Here is a tiny trained network, its code and every weight. The questions are about switching its units off for an input and a class, where a switched-off unit gives its printed mean instead of its output.

import numpy as np


def w(rows, s, z=0):
    codes = np.array(rows[::2]) - 128.0
    scale = np.full(codes.shape[1], s)
    scale[-1] = z or s
    return codes * scale


def f(y):
    return y / 2 * (1 + np.tanh(0.7978845608 * (y + 0.044715 * y**3)))


def log_softmax(a):
    a = a - a.max(-1, keepdims=True)
    return a - np.log(np.exp(a).sum(-1, keepdims=True))


def net(x, mask):
    res = np.array(x, float).reshape(1, 5) / 4 @ E
    y = f(res @ A[0][:, :-1].T + A[0][:, -1])
    res = res + np.where(mask, y, B[0][:, -1]) @ B[0][:, :-1]
    return log_softmax(res[-1] @ U[:, :-1].T + U[:, -1])


A, B = {}, {}
E = w([
[95,80,123,91,126,10,83,102,129,145,122],'x0',
[186,117,132,129,146,53,161,97,99,193,166],'x1',
[126,165,98,178,120,72,172,132,125,118,61],'x2',
[207,37,115,168,134,158,92,121,133,125,142],'x3',
[188,156,30,196,49,117,33,126,189,138,136],'x4',
],0.012)
A[0] = w([
[27,119,171,90,140,157,169,133,122,115,111,129],'n1',
[162,128,138,149,124,75,142,119,124,154,147,130],'n2',
[126,164,140,126,119,204,142,136,125,137,142,225],'n3',
[100,108,150,158,124,147,150,111,115,124,125,192],'n4',
[107,178,96,112,123,41,111,121,124,132,136,170],'n5',
[146,153,115,100,117,148,103,124,135,142,165,253],'n6',
[167,135,116,144,100,132,127,115,144,148,125,27],'n7',
[124,174,110,132,114,93,122,130,135,120,131,73],'n8',
[85,169,73,167,112,153,56,142,142,104,100,195],'n9',
[105,117,154,116,132,133,143,124,157,132,126,119],'n10',
[89,102,153,93,127,138,142,118,119,127,127,217],'n11',
[206,102,103,128,116,148,8,126,135,141,160,185],'n12',
[123,147,78,151,105,174,52,129,137,116,114,254],'n13',
[114,147,142,112,145,120,105,150,134,126,139,102],'n14',
[107,167,130,128,109,50,111,127,145,147,122,140],'n15',
[145,125,143,106,139,111,122,110,143,108,132,85],'n16',
[88,105,138,94,122,121,102,120,128,118,146,122],'n17',
[150,116,127,131,137,184,129,127,136,121,124,80],'n18',
[79,101,152,70,127,99,34,120,127,136,168,101],'n19',
[164,138,105,152,120,138,171,112,126,99,113,149],'n20',
[110,169,125,105,116,135,64,120,143,161,174,157],'n21',
[108,116,108,106,128,118,89,122,148,124,142,204],'n22',
[193,86,140,119,147,92,114,131,118,155,165,159],'n23',
[134,114,144,137,148,135,151,133,150,130,100,166],'n24',
[69,114,146,125,135,142,160,130,135,114,112,172],'n25',
[174,115,111,133,122,134,97,129,128,149,144,186],'n26',
],0.016,0.0028)
B[0] = w([
[129,191,138,72,134,114,116,136,85,32,150,238],'n1',
[141,90,71,25,99,113,112,133,169,106,107,177],'n2',
[122,153,115,164,220,131,126,116,173,37,164,193],'n3',
[118,153,135,99,124,113,129,137,121,127,152,158],'n4',
[126,73,50,120,165,125,140,153,50,151,159,206],'n5',
[127,161,117,117,120,112,130,139,94,90,124,165],'n6',
[109,133,144,135,146,133,136,137,112,100,146,161],'n7',
[130,85,87,161,134,111,134,121,112,143,131,162],'n8',
[150,139,122,202,36,140,123,91,145,115,89,215],'n9',
[121,134,143,103,146,139,120,132,116,129,127,151],'n10',
[125,150,171,117,164,132,122,135,135,120,155,189],'n11',
[119,207,152,140,102,160,124,89,193,14,109,252],'n12',
[117,191,149,191,69,157,136,98,155,107,105,218],'n13',
[139,129,153,129,119,130,126,120,92,118,123,140],'n14',
[133,104,76,149,159,120,146,148,53,168,157,195],'n15',
[138,120,122,147,126,132,138,148,148,142,118,137],'n16',
[120,127,176,143,162,132,141,132,137,166,129,166],'n17',
[115,166,105,181,159,93,147,137,99,107,136,165],'n18',
[137,110,255,160,112,137,109,141,138,203,112,207],'n19',
[106,123,179,127,114,137,102,128,127,153,123,162],'n20',
[133,173,109,92,85,115,136,125,43,73,120,175],'n21',
[122,145,139,166,103,151,148,135,114,159,115,167],'n22',
[118,116,141,94,81,141,109,121,223,137,76,198],'n23',
[136,147,110,104,128,125,106,120,112,124,158,149],'n24',
[151,179,141,77,111,140,136,119,105,119,152,184],'n25',
[131,180,156,102,137,128,133,101,187,104,138,181],'n26',
],0.018,0.02)
U = w([
[132,134,105,162,71,133,119,149,64,170,88,55],'0',
[107,175,130,80,193,115,116,181,89,87,182,178],'1',
[136,179,112,133,72,166,92,83,183,62,68,220],'2',
[89,138,118,224,153,179,121,122,152,146,106,7],'3',
[158,73,1,103,130,68,147,160,94,148,118,9],'4',
[125,71,185,105,125,135,71,173,184,229,67,69],'5',
],0.0091,0.0017)

Each question gives the input, the list of numbers given to net, and the class t.
The units are the neurons (one row each of A and B). Each row of codes is followed by its name. A weight is (code - 128) times the scale printed after its matrix; where a second scale follows, it is the last column's (A, B and U).
mask holds one flag per neuron, in row order. A switched-off neuron (its flag False) gives its mean, the last column of its row in B, instead of its output. The means were averaged over made-up inputs and are rounded, as every weight is.
A unit's drop is (log p(t) with every unit on - log p(t) with that unit switched off) / (log p(t) with every unit on - log p(t) with every unit switched off).
The circuit of an input: a set's keep is (log p(t) with only the set's units on - log p(t) with every unit switched off) / (log p(t) with every unit on - log p(t) with every unit switched off). Starting from the 12 units with the biggest drops (on a tie, the unit counted first), units are removed one at a time, each time the one whose removal leaves the highest keep (on an exact tie, the one counted first), for as long as the keep stays at least 0.8.
circuit, biggest first: the units of the circuit, biggest drop first
unit that matters most: the unit with the biggest drop
k most important neurons: the k neurons with the biggest drops, biggest first
drop when u is switched off: that unit's drop, to one decimal
input [8,-6,7,-1,3], class 0: unit that matters most	n9
input [6,3,1,-5,8], class 4: 3 most important neurons	(n5; n15; n2)
input [3,-3,2,1,1], class 3: circuit, biggest first	(n1; n12; n2)
input [3,-2,-4,-8,8], class 0: 2 most important neurons	(n5; n15)
input [8,-1,0,-7,3], class 0: 2 most important neurons	(n19; n22)
input [-2,-3,-7,6,-4], class 1: 2 most important neurons	(n9; n13)
input [7,-3,-8,-3,-1], class 5: 2 most important neurons	(n19; n3)
input [2,-8,7,-8,2], class 0: 2 most important neurons	(n9; n12)
input [2,4,-6,0,-1], class 5: 2 most important neurons	(n19; n1)
input [7,-4,-5,-5,-7], class 1: drop when n1 is switched off	0.5
input [5,-8,-8,-5,-3], class 1: drop when n1 is switched off	0.1
input [6,-8,-1,-3,1], class 0: drop when n12 is switched off	0.2
input [-4,3,3,-6,7], class 0: drop when n12 is switched off	0.2
input [-6,7,4,-7,8], class 4: most important neuron	(n5)
input [-3,2,6,8,-4], class 5: 2 most important neurons	(n12; n1)
